Below is a small trained network, with its code and all its weights. Each question gives an input and a class and asks what happens when units are switched off, that is, made to give their printed mean instead of their output.

import numpy as np


def w(rows, s, z=0):
    codes = np.array(rows[::2]) - 128.0
    scale = np.full(codes.shape[1], s)
    scale[-1] = z or s
    return codes * scale


def norm(h):
    return h / np.sqrt((h * h).mean(-1, keepdims=True) + 1e-5)


def f(y):
    return y / 2 * (1 + np.tanh(0.7978845608 * (y + 0.044715 * y**3)))


def log_softmax(a):
    a = a - a.max(-1, keepdims=True)
    return a - np.log(np.exp(a).sum(-1, keepdims=True))


def net(x, mask):
    res = np.array(x, float).reshape(1, 3) / 4 @ E
    u = 0
    for l in range(2):
        y = f(norm(res) @ A[l][:, :-1].T + A[l][:, -1])
        res = res + np.where(mask[u : u + 11], y, B[l][:, -1]) @ B[l][:, :-1]
        u += 11
    return log_softmax(norm(res)[-1] @ U[:, :-1].T + U[:, -1])


A, B = {}, {}
E = w([
[98,135,254],'x0',
[41,132,107],'x1',
[135,57,147],'x2',
],0.006)
A[0] = w([
[77,116,57,78],'L0N0',
[190,227,102,199],'L0N1',
[211,60,119,246],'L0N2',
[85,174,202,43],'L0N3',
[97,6,132,99],'L0N4',
[132,74,118,4],'L0N5',
[122,213,133,59],'L0N6',
[146,124,168,39],'L0N7',
[221,130,135,95],'L0N8',
[131,120,171,79],'L0N9',
[156,31,146,143],'L0N10',
],0.013,0.0031)
B[0] = w([
[138,40,176,190],'L0N0',
[173,153,191,232],'L0N1',
[228,190,95,253],'L0N2',
[151,45,145,226],'L0N3',
[82,255,67,212],'L0N4',
[69,182,76,124],'L0N5',
[133,214,115,162],'L0N6',
[104,68,166,135],'L0N7',
[200,87,79,189],'L0N8',
[147,82,175,150],'L0N9',
[123,214,230,207],'L0N10',
],0.0059,0.005)
A[1] = w([
[178,106,17,111],'L1N0',
[106,170,115,7],'L1N1',
[47,109,111,64],'L1N2',
[152,166,49,106],'L1N3',
[138,202,135,76],'L1N4',
[196,137,169,63],'L1N5',
[44,195,93,138],'L1N6',
[25,135,83,127],'L1N7',
[59,59,125,255],'L1N8',
[125,250,118,152],'L1N9',
[122,154,235,80],'L1N10',
],0.012,0.0031)
B[1] = w([
[80,56,235,212],'L1N0',
[119,181,141,118],'L1N1',
[189,156,125,162],'L1N2',
[30,71,137,193],'L1N3',
[2,147,131,176],'L1N4',
[102,192,80,204],'L1N5',
[178,156,131,201],'L1N6',
[181,203,169,198],'L1N7',
[216,156,107,211],'L1N8',
[62,149,150,249],'L1N9',
[72,82,75,255],'L1N10',
],0.0094,0.005)
U = w([
[223,197,186,196],'0',
[85,3,218,194],'1',
[38,182,178,197],'2',
[128,148,137,210],'3',
[118,110,70,23],'4',
[109,94,75,49],'5',
[118,111,88,11],'6',
[123,112,94,2],'7',
],0.017,0.0095)

Each question gives the input, the list of numbers given to net, and the class t.
The units are the neurons (one row each of A and B). Each row of codes is followed by its name. A weight is (code - 128) times the scale printed after its matrix; where a second scale follows, it is the last column's (A, B and U).
mask holds one flag per neuron, layer by layer. A switched-off neuron (its flag False) gives its mean, the last column of its row in B, instead of its output. The means were averaged over made-up inputs and are rounded, as every weight is.
A unit's drop is (log p(t) with every unit on - log p(t) with that unit switched off) / (log p(t) with every unit on - log p(t) with every unit switched off).
The circuit of an input: a set's keep is (log p(t) with only the set's units on - log p(t) with every unit switched off) / (log p(t) with every unit on - log p(t) with every unit switched off). Starting from the 12 units with the biggest drops (on a tie, the unit counted first), units are removed one at a time, each time the one whose removal leaves the highest keep (on an exact tie, the one counted first), for as long as the keep stays at least 0.8.
circuit, biggest first: the units of the circuit, biggest drop first
most important unit: the unit with the biggest drop
k most important neurons: the k neurons with the biggest drops, biggest first
k most important neurons of layer l: the k neurons of layer l with the biggest drops, biggest first
drop of u: that unit's drop, to one decimal
input [-8,8,-4], class 0: 4 most important neurons of layer 1 -> L1N7; L1N8; L1N10; L1N2
input [-2,-4,-5], class 2: circuit, biggest first -> L1N4
input [8,5,-3], class 1: 2 most important neurons -> L0N3; L1N10
input [-7,5,-7], class 1: circuit, biggest first -> L1N0; L0N0
input [-8,8,-7], class 0: 3 most important neurons -> L1N7; L0N2; L0N8
input [6,5,1], class 1: 4 most important neurons of layer 0 -> L0N3; L0N9; L0N5; L0N4
input [-5,-2,-3], class 1: 2 most important neurons -> L1N0; L0N10
input [-1,4,-4], class 0: 3 most important neurons of layer 0 -> L0N2; L0N10; L0N0
input [0,-6,8], class 2: 3 most important neurons of layer 1 -> L1N4; L1N9; L1N8
input [-8,-6,4], class 1: 2 most important neurons -> L1N0; L1N3
input [-7,-5,-5], class 1: 4 most important neurons -> L1N0; L0N10; L1N3; L0N4
input [6,-1,-6], class 1: 2 most important neurons -> L0N2; L0N3
input [4,-6,-8], class 2: 3 most important neurons of layer 0 -> L0N6; L0N2; L0N0
input [-5,-1,3], class 1: circuit, biggest first -> L1N0
input [-3,-5,7], class 2: 2 most important neurons -> L0N10; L0N4
input [-4,-3,-5], class 2: 2 most important neurons -> L0N1; L0N3
input [-7,-1,-6], class 1: drop of L0N10 -> 0.2
input [5,7,7], class 0: drop of L1N8 -> 0.1
input [5,7,1], class 0: drop of L0N7 -> 0.0
input [3,-1,4], class 2: most important unit -> L0N4
input [-4,-2,-7], class 2: drop of L0N1 -> 0.4
